Below is a small trained network, with its code and all its weights. Each question gives an input and a target symbol and asks what happens when units are switched off, that is, made to give their printed mean instead of their output.

import numpy as np


def w(rows, s, z=0):
    codes = np.array(rows[::2]) - 128.0
    scale = np.full(codes.shape[1], s)
    scale[-1] = z or s
    return codes * scale


def f(y):
    return y / 2 * (1 + np.tanh(0.7978845608 * (y + 0.044715 * y**3)))


def softmax(a):
    e = np.exp(a - a.max(-1, keepdims=True))
    return e / e.sum(-1, keepdims=True)


def log_softmax(a):
    a = a - a.max(-1, keepdims=True)
    return a - np.log(np.exp(a).sum(-1, keepdims=True))


def net(x, mask):
    ids = ['ΓΔΛεηθμσφψ'.index(c) for c in x.split()]
    T = len(ids)
    res = E[ids] + P[:T]
    u = 0
    for l in range(2):
        r = res
        for j in range(2):
            rows = slice(2 * j, 2 * j + 2)
            q, k, v = (r @ M[l][rows].T for M in (Q, K, V))
            z = softmax(np.where(np.tri(T) > 0, q @ k.T / 2**0.5, -1e9)) @ v
            o = O[l][rows]
            res = res + np.where(mask[u + j], z, o[:, -1]) @ o[:, :-1]
        u += 2
        y = f(res @ A[l][:, :-1].T + A[l][:, -1])
        res = res + np.where(mask[u : u + 8], y, B[l][:, -1]) @ B[l][:, :-1]
        u += 8
    return log_softmax(res[-1] @ U[:, :-1].T + U[:, -1])


Q, K, V, O, A, B = {}, {}, {}, {}, {}, {}
E = w([
[142,121,92,133],'Γ',
[172,126,48,143],'Δ',
[105,156,106,159],'Λ',
[138,194,162,137],'ε',
[159,140,202,147],'η',
[85,93,67,90],'θ',
[142,72,117,174],'μ',
[251,105,92,153],'σ',
[121,135,135,160],'φ',
[172,99,149,117],'ψ',
],0.025)
P = w([
[34,78,147,175],'0',
[177,169,53,2],'1',
[33,77,154,181],'2',
[148,164,44,26],'3',
[31,71,147,180],'4',
[137,168,46,45],'5',
[30,72,146,189],'6',
[132,167,39,65],'7',
[30,73,150,186],'8',
[126,178,46,68],'9',
[34,73,149,182],'10',
],0.0055)
Q[0] = w([
[92,87,153,125],'0.h0',
[49,209,245,83],'0.h0',
[131,156,210,110],'0.h1',
[159,124,2,108],'0.h1',
],0.029)
K[0] = w([
[229,72,127,171],'0.h0',
[250,196,176,233],'0.h0',
[192,161,193,128],'0.h1',
[15,117,105,73],'0.h1',
],0.021)
V[0] = w([
[111,102,129,97],'0.h0',
[18,104,152,32],'0.h0',
[140,79,106,162],'0.h1',
[41,98,165,2],'0.h1',
],0.0051)
O[0] = w([
[82,154,113,159,200],'0.h0',
[3,226,120,151,223],'0.h0',
[127,131,116,169,251],'0.h1',
[221,178,221,71,129],'0.h1',
],0.0037,0.0011)
A[0] = w([
[112,109,160,158,197],'0.n0',
[87,194,2,126,2],'0.n1',
[12,92,215,139,93],'0.n2',
[68,79,143,241,45],'0.n3',
[74,62,43,154,162],'0.n4',
[79,173,62,47,158],'0.n5',
[139,130,152,62,20],'0.n6',
[171,79,75,133,90],'0.n7',
],0.012,0.005)
B[0] = w([
[97,74,122,154,176],'0.n0',
[182,170,252,135,205],'0.n1',
[112,237,189,145,155],'0.n2',
[173,227,51,48,174],'0.n3',
[75,29,148,141,253],'0.n4',
[47,186,92,125,194],'0.n5',
[186,90,193,55,114],'0.n6',
[107,208,139,138,189],'0.n7',
],0.014,0.0059)
Q[1] = w([
[104,152,9,81],'1.h0',
[126,38,192,187],'1.h0',
[129,7,174,133],'1.h1',
[57,192,143,84],'1.h1',
],0.015)
K[1] = w([
[160,129,11,194],'1.h0',
[78,113,81,100],'1.h0',
[219,83,47,216],'1.h1',
[24,232,109,180],'1.h1',
],0.011)
V[1] = w([
[80,97,125,69],'1.h0',
[193,141,147,163],'1.h0',
[105,56,194,1],'1.h1',
[169,137,137,148],'1.h1',
],0.0067)
O[1] = w([
[99,124,1,183,195],'1.h0',
[131,142,207,92,6],'1.h0',
[77,10,112,226,223],'1.h1',
[107,159,173,82,34],'1.h1',
],0.0045,0.0023)
A[1] = w([
[145,161,66,128,228],'1.n0',
[204,135,116,70,59],'1.n1',
[250,111,43,54,47],'1.n2',
[124,68,58,101,2],'1.n3',
[203,153,63,102,137],'1.n4',
[190,49,113,170,105],'1.n5',
[145,111,71,144,184],'1.n6',
[64,33,111,16,142],'1.n7',
],0.014,0.0052)
B[1] = w([
[49,158,58,145,194],'1.n0',
[150,16,102,167,152],'1.n1',
[2,174,205,127,180],'1.n2',
[29,201,236,182,165],'1.n3',
[169,211,137,202,161],'1.n4',
[121,86,139,8,233],'1.n5',
[218,101,164,194,199],'1.n6',
[215,135,116,139,253],'1.n7',
],0.017,0.0061)
U = w([
[204,98,161,173,30],'Γ',
[104,80,158,138,94],'Δ',
[111,123,110,102,154],'Λ',
[158,138,142,119,109],'ε',
[206,169,156,112,36],'η',
[154,59,74,187,205],'θ',
[172,130,132,162,2],'μ',
[248,149,97,147,231],'σ',
[181,147,95,123,128],'φ',
[182,103,121,98,209],'ψ',
],0.011,0.0047)

Each question gives the input, a string of symbols that net reads in full, and the target symbol t.
The units are the heads (2 rows each of Q, K, V and O) and the neurons (one row each of A and B). Each row of codes is followed by its name. A weight is (code - 128) times the scale printed after its matrix; where a second scale follows, it is the last column's (O, A, B and U).
mask holds one flag per unit, layer by layer, with each layer's heads first. A switched-off unit (its flag False) gives its mean, the last column of its rows in O or B, instead of its output. The means were averaged over made-up inputs and are rounded, as every weight is.
A unit's drop is (log p(t) with every unit on - log p(t) with that unit switched off) / (log p(t) with every unit on - log p(t) with every unit switched off).
The circuit of an input: a set's keep is (log p(t) with only the set's units on - log p(t) with every unit switched off) / (log p(t) with every unit on - log p(t) with every unit switched off). Starting from the 12 units with the biggest drops (on a tie, the unit counted first), units are removed one at a time, each time the one whose removal leaves the highest keep (on an exact tie, the one counted first), for as long as the keep stays at least 0.8.
units of the circuit, in order: the units of the circuit, biggest drop first
unit that matters most: the unit with the biggest drop
top k neurons: the k neurons with the biggest drops, biggest first
k most important neurons of layer l: the k neurons of layer l with the biggest drops, biggest first
heads that matter: for each layer, one digit per head in row order, 1 if its drop is at least 0.15 and else 0, layers parted by /
input Γ ψ Λ, target Λ: units of the circuit, in order : [0.n3, 1.n0]
input θ ψ ψ η ψ ψ Λ, target θ: unit that matters most : 1.h1
input μ φ ψ Λ Δ, target Δ: 3 most important neurons of layer 1 : [1.n7, 1.n6, 1.n4]
input Δ ψ θ σ ψ Γ Γ Λ η ψ ε, target σ: units of the circuit, in order : [0.n4, 1.n2]
input ψ ψ φ ψ Γ Γ η η μ σ Λ, target σ: heads that matter : 10 / 10
input η ψ θ Γ ε θ η σ ψ ψ ψ, target σ: top 3 neurons : [0.n1, 1.n7, 0.n4]
input ψ Λ Λ μ φ, target φ: units of the circuit, in order : [0.n3, 1.n0, 1.n4]
input Δ σ ψ ψ, target Δ: units of the circuit, in order : [1.n2, 0.n4, 1.n1, 0.n5]
input ψ Γ θ ψ φ ψ η θ ψ Γ ψ, target θ: units of the circuit, in order : [1.h0, 0.n4, 0.n5, 1.n0]
input μ Λ Γ ψ ψ Λ σ Λ Λ, target σ: units of the circuit, in order : [0.n3, 1.n2]
input Λ Γ Λ ψ Δ, target Δ: units of the circuit, in order : [0.n4, 0.n1, 1.n7]
input Λ μ μ σ, target μ: units of the circuit, in order : [1.n4, 1.n2, 1.n1, 0.n4]
input φ Λ Γ Λ θ Γ Λ Δ σ Δ φ, target σ: 3 most important neurons of layer 0 : [0.n4, 0.n3, 0.n2]
input ψ θ Γ Γ, target Λ: 4 most important neurons of layer 1 : [1.n7, 1.n6, 1.n0, 1.n4]
input ψ η ψ Γ, target Λ: units of the circuit, in order : [0.n5, 1.n7]
input η φ η η μ ψ ε θ ψ ψ η, target θ: top 4 neurons : [0.n1, 0.n5, 0.n4, 0.n0]
input Γ Γ Λ ψ ψ ψ Γ Λ θ, target θ: 3 most important neurons of layer 0 : [0.n4, 0.n2, 0.n5]
input Γ Γ θ ψ ψ ψ θ σ, target μ: heads that matter : 01 / 00
input Γ ψ ψ ψ Γ Γ ψ ψ Δ ψ Γ, target Γ: top 4 neurons : [1.n7, 1.n3, 0.n4, 1.n6]
input Γ ψ μ ψ σ Λ ψ φ ψ, target σ: heads that matter : 01 / 01
input φ ψ ψ σ φ Δ Γ φ μ, target σ: units of the circuit, in order : [0.n3]
input Λ ψ ε ε σ Γ η Λ η, target σ: heads that matter : 01 / 00
input Γ ψ η μ θ Λ ψ Λ ψ ψ ε, target θ: top 4 neurons : [0.n3, 0.n1, 0.n5, 0.n7]
